Below are the code and all the weights of a small trained network. Each question names an input and a target symbol and asks about switching units off, where a switched-off unit gives its printed mean instead of its output.

import numpy as np


def w(rows, s, z=0):
    codes = np.array(rows[::2]) - 128.0
    scale = np.full(codes.shape[1], s)
    scale[-1] = z or s
    return codes * scale


def softmax(a):
    e = np.exp(a - a.max(-1, keepdims=True))
    return e / e.sum(-1, keepdims=True)


def log_softmax(a):
    a = a - a.max(-1, keepdims=True)
    return a - np.log(np.exp(a).sum(-1, keepdims=True))


def net(x, mask):
    ids = ['γελξπτφψ'.index(c) for c in x.split()]
    T = len(ids)
    res = E[ids] + P[:T]
    u = 0
    for l in range(3):
        r = res
        for j in range(2):
            rows = slice(3 * j, 3 * j + 3)
            q, k, v = (r @ M[l][rows].T for M in (Q, K, V))
            z = softmax(np.where(np.tri(T) > 0, q @ k.T / 3**0.5, -1e9)) @ v
            o = O[l][rows]
            res = res + np.where(mask[u + j], z, o[:, -1]) @ o[:, :-1]
        u += 2
    return log_softmax(res[-1] @ U[:, :-1].T + U[:, -1])


Q, K, V, O = {}, {}, {}, {}
E = w([
[219,99,174,122],'γ',
[74,140,95,131],'ε',
[79,213,112,177],'λ',
[149,68,127,101],'ξ',
[43,46,243,253],'π',
[178,192,149,177],'τ',
[187,100,83,232],'φ',
[101,176,196,40],'ψ',
],0.0042)
P = w([
[129,127,83,99],'0',
[99,127,152,124],'1',
[84,130,173,133],'2',
[127,113,207,156],'3',
[43,140,132,160],'4',
[3,153,140,166],'5',
[109,122,216,201],'6',
],0.0049)
Q[0] = w([
[191,161,152,211],'L0H1',
[253,121,35,59],'L0H1',
[148,9,75,129],'L0H1',
[155,106,83,119],'L0H2',
[118,89,95,123],'L0H2',
[141,121,133,123],'L0H2',
],0.031)
K[0] = w([
[71,110,144,49],'L0H1',
[140,161,2,71],'L0H1',
[176,224,129,108],'L0H1',
[107,111,78,116],'L0H2',
[122,101,105,138],'L0H2',
[131,122,129,111],'L0H2',
],0.035)
V[0] = w([
[207,119,127,105],'L0H1',
[91,6,133,67],'L0H1',
[158,83,142,146],'L0H1',
[41,150,112,165],'L0H2',
[116,89,15,84],'L0H2',
[141,141,126,113],'L0H2',
],0.016)
O[0] = w([
[84,236,93,164,48],'L0H1',
[32,105,251,190,160],'L0H1',
[75,114,107,149,164],'L0H1',
[244,55,166,120,172],'L0H2',
[160,209,221,208,1],'L0H2',
[122,154,108,114,113],'L0H2',
],0.011,0.003)
Q[1] = w([
[90,211,129,36],'L1H1',
[133,96,50,177],'L1H1',
[90,2,159,231],'L1H1',
[127,112,92,108],'L1H2',
[180,135,157,115],'L1H2',
[107,73,160,143],'L1H2',
],0.015)
K[1] = w([
[137,153,65,199],'L1H1',
[162,84,145,88],'L1H1',
[8,86,175,6],'L1H1',
[131,141,108,90],'L1H2',
[177,108,155,113],'L1H2',
[122,64,119,127],'L1H2',
],0.015)
V[1] = w([
[150,114,102,221],'L1H1',
[112,140,163,33],'L1H1',
[105,138,125,128],'L1H1',
[128,134,135,119],'L1H2',
[161,211,151,118],'L1H2',
[72,4,72,151],'L1H2',
],0.013)
O[1] = w([
[153,117,104,192,107],'L1H1',
[99,133,147,62,153],'L1H1',
[136,132,138,118,124],'L1H1',
[120,132,127,123,124],'L1H2',
[97,50,120,131,41],'L1H2',
[179,246,151,140,254],'L1H2',
],0.013,0.0072)
Q[2] = w([
[114,156,71,131],'L2H1',
[56,75,103,139],'L2H1',
[116,204,126,141],'L2H1',
[85,98,127,102],'L2H2',
[112,3,156,117],'L2H2',
[137,202,80,114],'L2H2',
],0.026)
K[2] = w([
[179,146,188,126],'L2H1',
[158,52,148,157],'L2H1',
[183,159,133,67],'L2H1',
[157,135,76,133],'L2H2',
[62,136,5,197],'L2H2',
[160,126,215,103],'L2H2',
],0.025)
V[2] = w([
[32,191,108,27],'L2H1',
[50,203,20,241],'L2H1',
[243,132,6,72],'L2H1',
[161,84,190,112],'L2H2',
[179,74,217,120],'L2H2',
[200,177,114,191],'L2H2',
],0.015)
O[2] = w([
[75,138,37,210,176],'L2H1',
[168,251,137,169,109],'L2H1',
[34,152,225,121,134],'L2H1',
[160,122,138,84,133],'L2H2',
[182,115,140,67,153],'L2H2',
[166,61,147,189,254],'L2H2',
],0.015,0.0088)
U = w([
[135,253,52,177,155],'γ',
[184,97,126,56,89],'ε',
[76,68,208,106,24],'λ',
[227,175,42,106,56],'ξ',
[187,71,157,231,66],'π',
[13,196,189,171,254],'τ',
[171,243,167,101,174],'φ',
[92,40,50,169,199],'ψ',
],0.0026,0.0031)

Each question gives the input, a string of symbols that net reads in full, and the target symbol t.
The units are the heads (3 rows each of Q, K, V and O). Each row of codes is followed by its name. A weight is (code - 128) times the scale printed after its matrix; where a second scale follows, it is the last column's (O and U).
mask holds one flag per head, layer by layer. A switched-off head (its flag False) gives its mean, the last column of its rows in O, instead of its output. The means were averaged over made-up inputs and are rounded, as every weight is.
A unit's drop is (log p(t) with every unit on - log p(t) with that unit switched off) / (log p(t) with every unit on - log p(t) with every unit switched off).
The circuit of an input: a set's keep is (log p(t) with only the set's units on - log p(t) with every unit switched off) / (log p(t) with every unit on - log p(t) with every unit switched off). Starting from all 6 units, units are removed one at a time, each time the one whose removal leaves the highest keep (on an exact tie, the one counted first), for as long as the keep stays at least 0.8.
units of the circuit, in order: the units of the circuit, biggest drop first
unit that matters most: the unit with the biggest drop
which heads matter: for each layer, one digit per head in row order, 1 if its drop is at least 0.15 and else 0, layers parted by /
input τ ψ τ φ ε, target ψ: which heads matter	10 / 11 / 10
input λ φ τ, target λ: units of the circuit, in order	L2H1, L0H2, L0H1, L1H2
input γ φ γ π τ, target π: units of the circuit, in order	L1H2, L2H2, L0H1, L0H2
input γ ε ε, target γ: units of the circuit, in order	L0H2, L2H1, L0H1
input ε π π φ φ ε φ, target π: which heads matter	11 / 01 / 01
input ε λ φ ψ ψ, target λ: which heads matter	11 / 00 / 10
input ψ π γ ψ ε λ π, target ψ: units of the circuit, in order	L1H1, L2H1
input γ ξ ξ, target γ: units of the circuit, in order	L2H1, L0H1, L0H2
input γ λ τ π, target π: units of the circuit, in order	L2H2, L0H1, L1H2, L0H2
input λ ε ε ε τ γ γ, target ε: units of the circuit, in order	L1H2, L0H2, L2H2, L2H1
input ε ψ γ ξ, target ε: which heads matter	11 / 11 / 11
input ψ λ λ, target ψ: units of the circuit, in order	L2H1, L1H1
input λ τ π λ, target π: unit that matters most	L1H2
input τ ψ λ γ ε φ π, target π: units of the circuit, in order	L2H2, L0H1, L0H2, L1H2
input τ λ λ λ ξ, target λ: units of the circuit, in order	L1H2, L2H1, L0H1
input ξ λ τ γ, target ξ: units of the circuit, in order	L1H2, L0H2, L0H1, L2H1
input τ λ γ ψ τ γ ψ, target ψ: which heads matter	01 / 11 / 10
input γ τ ψ τ, target γ: units of the circuit, in order	L0H2, L0H1, L2H1
input π ξ φ γ, target π: unit that matters most	L2H2
input τ τ ε λ, target τ: units of the circuit, in order	L0H1, L2H1
input φ γ φ τ, target φ: units of the circuit, in order	L2H1, L0H1, L1H1, L0H2
input ψ ψ γ, target ψ: which heads matter	00 / 11 / 10
input τ φ ε τ, target τ: which heads matter	11 / 00 / 11
input γ τ ε λ, target γ: unit that matters most	L0H2
input φ λ φ, target φ: which heads matter	11 / 11 / 10
input φ ψ φ γ ε τ γ, target γ: which heads matter	10 / 00 / 10
input λ τ ψ, target λ: unit that matters most	L2H1
input ψ ε τ τ, target ψ: which heads matter	10 / 10 / 10
